In the rows, 128 means zero.
Each row of numbers stands for one thing and depends on some of the facts below. Use the named rows to name the rest.

Known rows:
(440): [108 161 148 114 147 100 178 123  84 134 123 129 125 157 126 128 158 109
 109 183  72 166  86 123 164 168 169 137 128  76 108 152 141 115 102 111
 115 133 162 133 179 112]
(1268): [126 148 116 129 141 112 167  98 115 149 135 153 162 137 117 105 147 114
 108 149 119 161  90 121 131 168 140 144  99 107 113 121 120 147 139 116
 106 131 157 131 128 128]
(830): [165 159 162 121 134  81 161 115 165  90 134 147 128  86 110 168 118 135
 162 158 133 104  50 147 146  99 169 167 129 103 108 147  93  52 174 116
 126 151 167 148 142  85]
(464): [123 156 135 126 170 105 169 109 105 143 127 139 149 124 112 126 160 118
 109 183 102 157  63 124 136 164 136 116 122 105 117 122 131 100 116 105
 110 116 145 127 141 112]
(528): [112 134 144 123 125 119 128 122 104 141 135 139 168 168 143  74  98  95
 124 134 133 147 125 132 125 129 156 106 116 121 135  70 179 140  95  93
  93 131 148 110  96 155]
(11): [141 145 130 123 130  90 150 120 132 132 134 170 167 137 141 112  84 110
 140 125 126 136 107 165 135 121 167 138 111 139 141  80 143 127 166 116
 109 165 155 120 109 114]
(1136): [125 153 139 121 123 109 171 114  76 155 145 155 149 113 132  80 117 107
 129 108 139 156 100 125 149 161 140 143  97 111 107  96 125 131 111 107
 105 120 140 114 121 136]
(367): [128 104 170  90 103 104 109 138 176 135 159 128 120 155 158  94  90  91
 111 124 118 112 155 150 118  87 100  82 146 111 126 120 146 148 136  60
 140 144 115 106  71  87]
(369): [120 125 154 112  99  92 136 135 109 120 121 121 113 169 147 134 113  89
 127 149 111 135 145 149 163 104 152 168 137  90 119 134 139 164 155 113
 119 164 156 143 147 118]
(230): [169 145 152 116 111  64 161 120 148 106 139 157 137  88 130 141  95 111
 175 128 155 118  74 155 151  89 144 195 111 112 112 129  82 105 205 113
 119 185 160 142 138 103]
(151): [114 142 135 108 120  97 179 129  76 169 137 134 120  85 147  88 135  96
 113 106 144 175 125 129 158 165  71 148 100 107  98 115  93 158 142  93
 136 111 113 108 121 105]
(1076): [139 145 153 116 111 102 149 117 133 124 146 161 159 132 142  89  81 108
 151 108 139 127 113 145 136 120 173 132 109 122 126  86 141 111 127 107
 103 152 155 113  99 131]
(654): [124 134 171 131 139  99 140 111 148 121 154 127 126  95 123  72 116  76
 127 118 162 129 114 120 154  90 107 164 115  90  90 131 111  83 157  93
  94 152 131 138 117 111]
(671): [136 134 163 117 116  92 144 122 134 131 138 144 158 139 137  90  94  96
 150 137 136 132  99 132 120  99 143 128 118 101 127  98 142 121 128  87
  85 158 151 121 112 136]
(790): [124 146 142 119 130 104 169 114  82 156 141 149 147 116 132  82 122 103
 128 121 136 162  98 119 136 152 125 141 102 102 112 100 121 139 111  99
  95 128 136 113 123 143]
(755): [126 146 145 123 113 122 129 121 155 120 118 123 132 129 125 131 108 113
 132 153 151 125 121 144 126 114 147 140 122 118 124 108 125 103 135 118
 116 119 143 134 106 109]
(397): [135 126 131 122 117 117 124 110 170 133 126 129 136 146 119 144 121 116
 116 159 140 120 121 137 115 103 134 143 125 106 122 121 116 141 162 112
 106 150 149 150 108 119]
(285): [126 138 144 110 134 129 108 123 173 111 131 116 117 141 121 161 119 122
 110 167 119 105 123 154 138 107 155 113 144 128 125 108 144  86 141 110
 152 110 146 135 100  88]
(1323): [121 163 130 126 168 107 172 110 103 139 128 141 151 121 116 125 158 122
 113 169 102 155  70 129 145 170 149 120 117 118 114 117 133  96 120 110
 121 109 149 122 140 111]

Some facts about the things:
ψ: refers to; η: belongs to class; Θ: is of sort
ψ (1336) <- (1015)
ψ (1084) <- (104), (471)
ψ (471) <- (1084)
ψ (48) <- (1141)
ψ (250) <- (1157)
ψ (989) <- (1157)
ψ (271) <- (1176)
ψ (530) <- (1179), (277)
ψ (113) <- (1208), (585)
ψ (585) <- (1208)
ψ (1128) <- (1239)
ψ (1038) <- (1333)
ψ (1076) <- (1336)
ψ (381) <- (1358)
ψ (41) <- (1361)
ψ (1179) <- (1361), (530), (648)
ψ (277) <- (1361), (648)
ψ (1312) <- (158)
ψ (29) <- (199), (229)
ψ (824) <- (208)
ψ (407) <- (208)
ψ (595) <- (218)
ψ (36) <- (236)
ψ (1365) <- (271)
ψ (883) <- (273)
ψ (1361) <- (277)
ψ (564) <- (282)
ψ (348) <- (282)
ψ (119) <- (29)
ψ (61) <- (293), (928)
ψ (990) <- (295)
ψ (478) <- (348)
ψ (953) <- (367)
ψ (16) <- (367), (953)
ψ (293) <- (369), (928)
ψ (457) <- (371), (454)
ψ (1358) <- (381)
ψ (162) <- (397), (414)
ψ (928) <- (440)
ψ (661) <- (454), (622)
ψ (462) <- (464)
ψ (282) <- (478)
ψ (881) <- (585), (654), (880)
ψ (11) <- (595)
ψ (746) <- (595)
ψ (1015) <- (608)
ψ (454) <- (622)
ψ (755) <- (660)
ψ (288) <- (667)
ψ (236) <- (671)
ψ (1004) <- (746)
ψ (660) <- (755)
ψ (877) <- (790)
ψ (1136) <- (858)
ψ (517) <- (87)
ψ (645) <- (874)
ψ (790) <- (877)
ψ (667) <- (878)
ψ (880) <- (881)
ψ (1157) <- (959)
ψ (594) <- (966)
ψ (1159) <- (999)
[(1004), (103), (1062), (1128), (1157), (1179), (1312), (1323), (1333), (1365), (16), (218), (250), (273), (285), (36), (381), (41), (429), (440), (457), (462), (464), (517), (585), (594), (61), (622), (645), (648), (660), (667), (706), (771), (814), (830), (858), (874), (881), (928), (944), (966)] η ronis
[(1015), (1063), (1076), (1084), (1136), (1149), (1176), (119), (1239), (1336), (1361), (229), (276), (277), (29), (3), (414), (454), (478), (528), (654), (671), (790), (824), (856), (877), (926)] η pugrefla
[(1038), (151), (162), (208), (293), (48), (746), (990)] η doplam
[(104), (1141), (1352), (367), (87)] η gagok
[(11), (1159), (199), (230), (288), (298), (369), (371), (372), (407), (661), (745), (880), (902), (953), (959), (989)] η stiklel
[(113), (1190), (1268), (131), (1322), (158), (236), (282), (324), (339), (348), (397), (471), (530), (564), (595), (608), (878), (883), (904), (999)] η dedi
[(1134), (1208), (1358), (271), (295), (755), (86)] η stuklik
{(1004), (1015), (1134), (1136), (1141), (1149), (1268), (1323), (1361), (236), (371), (440), (464), (517), (790), (881)} Θ a
{(103), (1128), (271), (926)} Θ h
{(1038), (1365), (199), (429), (594), (661), (856), (874), (877)} Θ e
{(104), (1176), (1208), (1333), (339), (414), (706)} Θ c
{(1062), (1190), (1239), (151), (158), (381), (595), (645), (745), (880)} Θ j
{(1076), (11), (1179), (457), (478), (671), (902), (904), (928), (990)} Θ b
{(1084), (230), (830)} Θ m
{(1159), (131), (16), (295), (298), (41), (654), (966)} Θ g
{(119), (285), (3), (407), (608), (622), (989)} Θ f
{(1322), (372), (528), (944)} Θ d
{(1336), (162), (367), (462), (564), (86)} Θ i
{(1358), (288), (61), (648), (814)} Θ k
{(208), (276), (454), (959)} Θ n
{(471), (746), (824)} Θ l

Name these rows:
No name comes twice in this set of rows, the named rows included.
[113 133 116 129 143 127 128 102 148 136 130 149 181 190 125  95 122 107
 104 158 113 145 123 131 119 145 167 104 112 130 136  84 175 147 124 118
  96 144 165 126 103 141] => (1322)
[119 155 134 129 140 113 175 111 108 142 119 140 153 119 121  94 138 112
 121 146 128 170  90 123 131 168 139 136 101 109 117 111 122 116 116 110
 106 117 147 119 131 118] => (1134)
[108 138 126 127 146 109 129 120 111 139 128 143 178 177 142  90 111  87
 114 149 115 150 123 147 135 135 154 116 121 135 149  62 179 160 128 102
 105 144 154 115 102 143] => (372)
[129 171 119 122 165 113 178 109  99 147 131 157 149 112 116 130 142 133
 109 153 105 156  79 140 145 181 164 115 111 129 114 102 133  87 119 117
 127 107 144 122 132 107] => (1004)
[110 148 128 124 169 124 132 114 127 131 126 134 169 174 120 120 133 114
  98 185  93 138 100 141 135 152 175  87 132 136 140  81 184  96 101 108
 113 113 156 119 112 122] => (944)
[111 148 153 140 185 124 108 106 179  97 142 106 129 121 104 125 142  90
  96 171 133 106 117 135 161  95 147 135 137 117 104 116 142  37 159 109
 118 130 137 161 114  94] => (585)
[136 131 155 116 105 108 124 127 127 142 134 124 128 122 139 121 100 102
 137 137 159 123 125 141 118  85 120 135 124 100 121  98 125 134 132  94
  99 141 136 133 105 131] => (229)
[133 135 121 121 113 128 128 107 159 125 134 140 140 143 123 139 113 121
 115 138 142 117 132 146 135 123 158 149 116 131 120 110 117 126 163 128
 126 141 157 140 105 115] => (883)
[136 130 130 128 131 106 144 103 168 118 137 152 172 158 121 110 107 112
 129 149 121 133 101 136 122 123 169 135 113 119 129 115 138 128 153 114
 102 165 170 128 111 121] => (904)
[102 155 148 109 120 126 142 128 112 102 130 132 119 188 134 139 116 113
 104 155  78 120 134 152 181 157 228 127 141 116 120 127 166  92 106 136
 144 126 167 133 144 107] => (61)
[131 128 149 107  89 127 109 127 146 131 145 134 120 129 146 123  78 112
 132 109 156 109 156 154 134 101 143 130 124 123 124  90 131 121 138 107
 132 127 130 124  84 117] => (119)
[135 117 131 120 109 123 109 116 192 131 129 126 130 152 123 143 111 112
 112 158 138 115 145 146 111  95 127 126 131 115 130 120 128 143 160 107
 122 148 145 146  97 103] => (608)
[121 150 164 111 129  97 156 127 126 100 124 137 132 185 128 130 121 109
 126 181  70 127  95 144 165 133 213 133 142  91 122 154 162  91 110 117
 117 156 176 135 160 107] => (928)
[135 134 140 124 136  84 145 120 136 118 135 154 169 145 140 102 101  97
 143 139 123 136 104 151 140 115 154 141 117 126 135  92 145 132 162 103
 110 166 164 121 115 120] => (902)

The same things again, as new rows of numbers:
Known rows:
(61): [173 121 122 110 178 131 118 144 117 102  98 144 158 179  72 119 139 105
 149 101 161 130  63 148 106  79 138 106  97 143 157 133 105 160 128 142
 139 129 155]
(397): [126 152 186 125  90 110 136 104  74 167 161 124 131 170 120 138 159 135
 136 131 106 137 146  91 127 157 102 144 132 111 117 162 133 130 139 138
 126 135 152]
(824): [154 170 132 126 108 130 154 171 130 128 136 135 117 125 146 137 132 146
 104  96 179 124  62 123 114 145 166  98 147 168 138 120 115 167 123 162
 111 131 105]
(1323): [119 138 107 139 118 121 125 150 134 133  97 139 117 140 105 136 137 122
 128 132 140 136  96 118 117 125 125 115 140 145 136 115 129 146 101 128
 131 126 126]
(104): [163 139 158  93 165  61 153 139 136 136  93  66 138 105 114 178 119 139
 116  84 129 153 134 177 158  80 107 133 131 132 124  99 144 103  92  83
 149 143 136]
(271): [116 130 103 157 110 119  91 130 128 150 121 149 141 102 122 112 127 108
 144 132  76 111 154 117 125 113  96 121  90 129 122 166 133 146 104  92
  94 107  86]
(348): [138 153 192 137  91 126 121 100  82 155 173 123 144 163 130 127 156 138
 129 122 123 139 139  96 115 148 106 137 130 110 120 171 135 140 154 127
 124 130 159]
(339): [147 171 181 136 159 148 127  88  96 128 137 127 141 145 123 151 123 154
 106  97 127 119 118 128 127 114 110 114 124 127 144 102 109 120 123 123
 122 123 132]
(874): [107  96 129 121 156 140 108 103 123 126 151 136 118 162 110 127 145 122
 148 163 105 143 144 124 131 117 106 137 127 113 122 121 127  98 131 127
 160 126 149]
(324): [136 154 187 140  90 125 129 103  75 157 167 123 140 166 126 132 156 142
 132 135 121 146 143  92 117 153 113 138 126 107 123 166 138 141 149 138
 127 130 158]
(276): [103 147 117 116 179 199 137 102 149  73  92 134 140  92 159 109  84 121
 102 129 141  74 158 156 162 150 167 148 137 143 146  72 109 102 141 141
 130 136  90]
(1358): [149 147 143 143 148 120 126 114 121 146 142 116 114 135 114 146 139 147
 133  92 110 126 107 147 108  87  85  99 108 131 130 123 112 134 108 113
 105 102 118]
(585): [121 107 148 117  46 101 108 124 138 151  94 127 111 208 106 163 137 198
 165 142  95 145 128 106 117 125 148 131 154 107 102 130 130 131 190 135
 141 147 166]
(372): [128  90 100 121 139 118 127 140 155 117 128 118 146  62 154 109  98  98
 131 128 102 112 171 151 156 120 130 143 110 119 122 143 142 109 126 111
 114 128  99]
(902): [143  89 118 116 154 107 131 140 156 129 154 117 128  89 146 131 116 117
 129 119 105 130 133 153 141 101 118 118 111 113 114 145 135 107 131 117
 119 132 108]
(667): [126 115 141 129  95 120 119 130 113 142 153 121 112 171 118 126 166 133
 153 163 143 152 121 104 107 145 124 134 146 120 121 157 143 144 154 141
 150 136 176]
(1333): [125 137 133 125 162 134 135 124 131 122 124 121 105 159 104 156 142 140
 131 123 134 133 107 141 118 115 108 119 145 141 136  81 111 113 113 130
 144 125 140]
(230): [109  69  92 126 122 113 111 148 159 129 133 137 153  62 157  93  97  84
 137 148  80 120 186 133 161 130 141 148  98 103 110 181 154 112 128 108
 115 133 101]
(440): [139 122  92 100 134 125 155 161  91 129  64 146 136 166  68 128 141  94
 167 117 123 116  92 140 146 119 123 128 106 145 148 141 110 169  99 152
 144 144 131]

Which thing is each row?
No name comes twice in this set of rows, the named rows included.
[174  83 135  67 122  92 176 163  93 142 149 101 133 131 107 124 148  87
 183 108 111 122 138 158 153 127 128 151  95 108 116 200 131 154 154 165
 138 161 160] => (369)
[131 108 117 106 128  57 135 160 144 149  71  97 152  91 115 150 107 111
 128 109  91 150 160 156 176 100 113 147 117 138 118 130 158 111  71  64
 142 140 105] => (367)
[124 156 151 158 133 144  88 111 103 126 120 150 176 131 131 112 115 123
 104 121 126 120 138 102 122 131 120 127 112 127 142 141 130 139 117 103
 107 115 102] => (564)
[147 206 164 142  84 114 158 135  85 148 102 132 128 135 120 148 139 157
  97  82 146 116  82 108 124 148 117 112 142 161 144 119 119 172 100 141
 101 125 108] => (471)
[133  74 130  98 174 113 140 131 133 136 182 103 122  98 146 136 126 113
 130 133  92 133 154 161 157 115 103 135 109 104 102 146 134  91 138 122
 135 138 123] => (199)
[ 96  88 102 132 138 161  90 127 143 124 152 177 163 109 157  87 109  89
 119 166  98 114 165 108 148 157 137 138 105 110 120 168 139 116 143 128
 127 128 101] => (1084)
[134 127 126 137 164 127 120 129 136 130 129 137 110 166 103 147 142 142
 127 128 141 152  81 132 107 104 112  99 131 138 135  98 114 127 106 125
 134 116 137] => (814)
[136 137 123 145  75 108  91 135 176 120  46 150 125 175 112 155 106 189
 139 114 120 135 100 115 116 102 155  98 140 144 132  91 117 143 155 110
 123 132 126] => (881)
[140  94 141 133 180 137 100 130 149  94 205 103 158  75 170 103 134 119
 140 134 139 163 135 165 132 123 105 122 152 121  85 143 146 104 185  75
 119 104 127] => (661)
[177 117 131 121 170 103 140 157 155 126 171 106 121  90 147 143 123 135
 116  87 141 147  83 165 120  81 129  93 114 135 124 127 122 122 123 118
 113 127 116] => (288)
[111 121 118 164 152 144  71 128 133  97 160 146 151 126 131  99 151 116
 141 154 157 170  97 125 106 137 101 109 166 143 113 113 139 133 151  79
 132  88 124] => (457)
[ 79  87  85 144 116 147  79 126 146 128  98 159 150 122 119  87 123  94
 151 185  96 131 174 103 135 148 124 150 111 115 120 154 149 117 123 108
 136 125 120] => (830)
[105 102 106 140 141 132 112 162 141 136 153 173 145 125 138 109 113 101
 110 139  98 128 114 111 148 144 133 113 107 128 119 150 127 123 116 135
 121 126  79] => (926)
[169  71  97  90 111 114 154 162 119 123 130 108 120 149  87 107 161  94
 210 138 140 134 118 155 108 117 139 145 104 102 128 193 131 177 171 168
 140 156 185] => (293)

The same things again, as new rows of numbers:
Named rows:
(87): [123 153 108 107 128 140  89 132 110 139 152 113 169 121 106 118  91 165
  99 146 181 139 127 111 105 108 147 126]
(285): [113 107 168 210 163  96 166  82 154 201 124 118  80 122 139 111 136 103
 130  94  78 145 192 175 189 147 123  84]
(414): [126 143 117 150 139 140 123 109 124 142 126 132 141 127 152 135 142 131
 143 121 114 138 133 134 137 108 132 141]
(1084): [132 177 119 174 212 190  85  97 146 115 138 163 132 141 133 182 137 104
 149  61  84 107 175 129 179 148 162  96]
(457): [131  75 128 119 124  77 126 136 118 141 121 123 117 109 107  99 107 131
 108 138 151 135 138 131 129 144 141 117]
(944): [126  60 134  87 108  66 146 169  86 118 114 128 114 127  92 110 113 165
 127 137 137 127  94 130  92 128 135 133]
(324): [137 131 147  99  85 141  91 160 119  93 137 136 137 120 138 110 115  69
  93 180 171 111 119 126 120 142 110 119]
(824): [105 107 134 110 101 107 163 151  89 119  73 167  96 145 145 150 191 182
 159 117  62 134  69 180  97  84 116 130]
(295): [134 112  85  88  95 111 124 147 107  94 123 136 182 104 140 137  99 141
 100 166 213 134  87 113 100  98 138 141]
(298): [135 114 114  69  85 122  87 161  97  94  96 156 152  88 136 120 128 146
 103 198 176 129  99 124  84 126 125 118]
(1239): [121 158 162 164 150 161 116 106 109 170 163  93 125 135 126 123 134 119
 143 108 104 119 171 118 158 136 130 147]
(1365): [116  61 154 101 113  69 163 169  82 130 121 124 100 137  94 115 122 168
 139 123 110 120  99 141  97 122 130 129]
(11): [124 125 164 111 104 140  93 146  88 143 128 123 127  96 124 114 126 125
 109 179 144 117 150 127 120 149 119 114]
(1063): [128 120 125  84 101 130  77 141  94 137 115 120 132 104 109 106 133 133
 105 155 166 132 139 114 125 144 141 135]
(594): [115  65 155 104 112  70 165 170  81 131 121 123  98 140  95 114 120 168
 142 123 109 120  97 140  99 125 130 131]
(654): [118 110  69  68  88 121  82 144  82 102 128 144 184 111 149 120  94 157
 113 162 180 140  79  88  91 106 157 148]
(464): [139 137  76 166 179 113 202  91 226  96 101 159 109 173 142 169 153 150
 171  49  62 137  98 139 137 102 126 122]
(61): [115  96 100 128 128  67 151 139 149 137 109 155 118 115 121 125 134 133
 132 116 141 176 126 157 119 130 108 120]
(199): [123 126 172 112 113 142 131 176  57 113 157 115 145 133 127 137 117 156
 158 161 112  99 101 114  80 110 120 157]

Which thing is each row?
No name comes twice in this set of rows, the named rows included.
[129 131 143  97  81 140  92 160 118  96 141 137 138 124 142 112 109  73
  91 178 165 112 117 123 120 145 112 114] => (113)
[125  75 138 117 132  82 165 163  83 118 150 118 131 145 108 120  97 165
 155 121 117 121  90 118  91 105 140 155] => (874)
[144 115 146 176 173 107 157 102 160 153 157  90 118 138 119 117 108 119
 143  94 109 120 162 116 158 129 142 136] => (381)
[144 127 112 109 110 128 119 130 123 120 146  93 166 108 126 126 101 121
 100 151 206 117 128 101 130 113 141 146] => (755)
[125 167 194 226 148 159 138 100 145 158 179 119 128 140 192 128 122  31
 134 137  89 115 175 162 177 124  96 108] => (608)
[145 144 124 110 122 156  86 138 112 108 150 119 170 101 134 125 102 122
 120 176 167 119 131  93 104 133 132 145] => (953)
[130  84 109 126 131  77 144 123 144 131 102 145 114 117 123 115 124 135
 118 127 135 147 123 145 127 132 136 105] => (814)
[139 128 116 135 119 123 144 118 134 126 129 112 156 110 149 138 115 124
 111 141 177 125 124 126 136  95 135 134] => (1358)
[133 144  72 167 179 107 204  98 225 102 108 162 115 172 141 176 157 148
 180  44  65 151 100 146 133 102 113 131] => (440)
[142 185 118 164 142 167 175 115 213  67 126 162 126 185 180 176 160  84
 161  91  67 112  89 148 134 103  94 123] => (236)
[120 158 199 163 113 158 128 133 131 144 159 115  98 148 140 122 137  56
 121 132  97 101 159 150 161 155  95 109] => (1190)
[131 128 130 119 123 137  87 134  78 143 152 108 158 110 130 108 109 126
 126 157 160 131 138 108 121 121 143 156] => (671)
[146 170  97 150 157 153 158  92 192 110  99 135 117 163 152 165 181 153
 166  72  72 126 111 135 138  95 128 145] => (790)
[118 192  93 159 166 160 169  93 198 131 112 147 121 174 134 173 159 185
 152  62  69 142 107 154 127  86 123 107] => (1141)
[137 110 121  75  69 118  92 173 110  67 111 164 155 113 152 115 113  87
  90 200 186 123  79 135  91 120 113 120] => (131)

